Here is a tiny trained network, its code and every weight. The questions are about switching its units off for an input and a class, where a switched-off unit gives its printed mean instead of its output.

import numpy as np


def w(rows, s, z=0):
    codes = np.array(rows[::2]) - 128.0
    scale = np.full(codes.shape[1], s)
    scale[-1] = z or s
    return codes * scale


def f(y):
    return np.maximum(y, 0)


def log_softmax(a):
    a = a - a.max(-1, keepdims=True)
    return a - np.log(np.exp(a).sum(-1, keepdims=True))


def net(x, mask):
    res = np.array(x, float).reshape(1, 3) / 4 @ E
    y = f(res @ A[0][:, :-1].T + A[0][:, -1])
    res = res + np.where(mask, y, B[0][:, -1]) @ B[0][:, :-1]
    return log_softmax(res[-1] @ U[:, :-1].T + U[:, -1])


A, B = {}, {}
E = w([
[147,189,19,28],'x0',
[210,188,68,249],'x1',
[136,2,40,146],'x2',
],0.0082)
A[0] = w([
[137,78,68,155,196],'neuron 1',
[108,101,207,205,50],'neuron 2',
[161,50,84,125,36],'neuron 3',
[108,98,200,178,58],'neuron 4',
[141,175,77,51,43],'neuron 5',
[148,197,167,96,52],'neuron 6',
[191,193,66,229,50],'neuron 7',
[95,196,160,136,3],'neuron 8',
[123,95,104,134,20],'neuron 9',
[21,113,124,48,85],'neuron 10',
[108,63,194,43,52],'neuron 11',
[144,222,194,115,177],'neuron 12',
[114,2,59,152,162],'neuron 13',
[138,88,95,118,234],'neuron 14',
[141,163,74,68,160],'neuron 15',
[146,78,226,199,56],'neuron 16',
[16,109,155,51,113],'neuron 17',
[147,180,51,54,52],'neuron 18',
[81,73,209,178,27],'neuron 19',
],0.0098,0.003)
B[0] = w([
[95,238,167,67,198],'neuron 1',
[125,88,46,96,220],'neuron 2',
[94,178,129,47,175],'neuron 3',
[98,74,43,116,201],'neuron 4',
[104,91,57,134,210],'neuron 5',
[76,167,98,66,190],'neuron 6',
[249,181,147,142,251],'neuron 7',
[115,170,122,11,172],'neuron 8',
[87,152,162,44,141],'neuron 9',
[238,141,121,190,236],'neuron 10',
[254,159,165,139,227],'neuron 11',
[51,190,143,39,245],'neuron 12',
[94,196,180,35,234],'neuron 13',
[73,154,176,97,185],'neuron 14',
[86,76,76,174,216],'neuron 15',
[123,87,32,87,232],'neuron 16',
[183,165,141,155,254],'neuron 17',
[115,51,18,176,223],'neuron 18',
[144,97,48,126,211],'neuron 19',
],0.0073,0.0078)
U = w([
[103,67,43,143,120],'0',
[248,162,168,152,117],'1',
[44,183,182,80,81],'2',
[94,134,164,158,255],'3',
[90,94,165,185,78],'4',
],0.013,0.0087)

Each question gives the input, the list of numbers given to net, and the class t.
The units are the neurons (one row each of A and B). Each row of codes is followed by its name. A weight is (code - 128) times the scale printed after its matrix; where a second scale follows, it is the last column's (A, B and U).
mask holds one flag per neuron, in row order. A switched-off neuron (its flag False) gives its mean, the last column of its row in B, instead of its output. The means were averaged over made-up inputs and are rounded, as every weight is.
A unit's drop is (log p(t) with every unit on - log p(t) with that unit switched off) / (log p(t) with every unit on - log p(t) with every unit switched off).
The circuit of an input: a set's keep is (log p(t) with only the set's units on - log p(t) with every unit switched off) / (log p(t) with every unit on - log p(t) with every unit switched off). Starting from the 12 units with the biggest drops (on a tie, the unit counted first), units are removed one at a time, each time the one whose removal leaves the highest keep (on an exact tie, the one counted first), for as long as the keep stays at least 0.8.
circuit, biggest first: the units of the circuit, biggest drop first
top k neurons: the k neurons with the biggest drops, biggest first
drop of u: that unit's drop, to one decimal
input [0,-5,6], class 2: circuit, biggest first	neuron 13
input [-1,-4,-4], class 1: circuit, biggest first	neuron 11; neuron 10
input [-3,0,-4], class 2: top 2 neurons	neuron 18; neuron 12
input [-2,3,3], class 3: top 2 neurons	neuron 11; neuron 10
input [6,4,8], class 2: circuit, biggest first	neuron 13; neuron 1
input [-1,-2,2], class 3: top 2 neurons	neuron 7; neuron 12
input [3,2,-3], class 3: top 2 neurons	neuron 16; neuron 2
input [3,2,2], class 3: top 2 neurons	neuron 16; neuron 2
input [-2,-2,4], class 2: circuit, biggest first	neuron 13; neuron 18
input [-7,7,-5], class 0: top 4 neurons	neuron 16; neuron 2; neuron 4; neuron 11
input [-8,7,4], class 0: top 3 neurons	neuron 16; neuron 2; neuron 4
input [-2,5,-6], class 2: top 3 neurons	neuron 12; neuron 10; neuron 11
input [-5,7,6], class 1: top 2 neurons	neuron 7; neuron 12
input [-4,-7,-6], class 1: circuit, biggest first	neuron 11
input [5,-6,1], class 1: top 2 neurons	neuron 10; neuron 11
input [7,-7,-4], class 0: top 2 neurons	neuron 18; neuron 5
input [1,-4,-3], class 1: circuit, biggest first	neuron 10; neuron 11
input [5,5,-5], class 0: top 2 neurons	neuron 18; neuron 11
input [6,-5,8], class 2: top 2 neurons	neuron 13; neuron 1
input [-5,-6,6], class 1: circuit, biggest first	neuron 11
input [4,-6,2], class 1: drop of neuron 11	0.2
input [1,-7,2], class 1: drop of neuron 2	0.0
input [-4,1,7], class 2: drop of neuron 13	0.2
input [-3,7,6], class 1: drop of neuron 12	0.3
